Each row has a name. Each question is about the rows just above it. Places in a row count from 0.

(33): [2.002,-0.486,-0.314,5.381,-4.980]
(190): [2.714,-3.280,2.714,2.714,8.276]
(166): [1.577,-3.280,2.714,4.567,1.758]
(48): [-3.252,-3.851,-0.428,-3.401,-2.294]
(213): [1.400,8.954,3.301,-0.438,-2.494]
(156): [-0.887,1.793,-1.417,-2.558,-0.892]
(120): [1.400,8.954,3.301,-2.589,-2.494]
(128): [0.854,3.034,3.034,3.034,2.127]
Repeated in (128):
[3.034]
Repeated in (190):
[2.714]

(190): [5.081,-2.250,2.952,8.465,-5.183]
(213): [-4.140,4.812,-0.134,-2.332,-3.953]
(156): [-2.128,-4.821,-0.798,-4.296,-0.960]
(48): [-2.531,2.530,0.712,6.771,0.240]
(127): [-4.820,2.096,-2.852,-2.852,-4.820]
(210): [0.500,-2.324,-0.548,0.304,5.064]
[-2.531,2.530,0.712,6.771,0.240] is in which row?
(48)
At which places does (127) hold [-4.820]?
0 4

(156): [-5.613,-4.577,0.919,5.765,-3.817,-4.852,-2.924,-8.308,0.143,-1.321,-4.663,8.426,-6.676,-7.878,3.306,0.185,-0.128,9.795,-2.187,-0.876,-9.930,-6.250,-0.834,-4.309,-6.480,-0.128,4.702,2.172,-1.556,-8.187,4.082,-0.382,0.981,0.597,-7.225,-5.210,-0.128,3.897,-2.531,7.698,1.743,-8.625,-4.265,0.915,-9.032,-2.176,-5.154,0.204,1.651,0.406,-0.128,-6.184,-0.748,-1.639,2.828,2.231,-7.847,-4.609,2.710]
(213): [-5.613,2.828,0.919,5.765,-3.817,-4.852,-1.967,-8.308,0.143,-1.321,-4.663,8.426,2.828,-7.878,3.306,0.185,-5.288,-2.397,-2.187,-0.876,-9.930,-6.250,-1.310,-4.309,-6.480,-4.001,4.702,2.172,-1.556,-8.187,4.082,-0.382,0.981,0.597,-7.225,-5.747,8.204,3.897,-2.531,7.698,1.743,-8.625,2.369,-6.585,-9.032,-2.176,-5.154,0.204,1.651,0.406,-0.128,-6.184,-0.748,-1.639,2.828,2.231,-7.847,-4.609,2.710]
(166): [4.278,-2.859,1.590,2.138,6.037,-0.656,1.538,1.513,0.552,4.203,6.798,0.107,5.842,-1.849,0.619,1.091,1.612,-0.322,0.964,1.504,-1.940,0.914,-0.108,1.612,-2.716,-1.627,1.023,4.862,2.745,3.652,0.914,1.183,1.902,1.987,2.845,1.031,0.914,6.291,0.382,4.246,6.220,0.201,0.079,-0.922,-1.352,-0.562,0.116,5.593,-1.505,6.664,1.612,0.604,1.408,4.912,5.750,0.223,3.908,1.418,4.078]
Repeated in (213):
[2.828]
Every place of [0.914] in (166):
21 30 36
Which value appears more than once in (156)?
[-0.128]

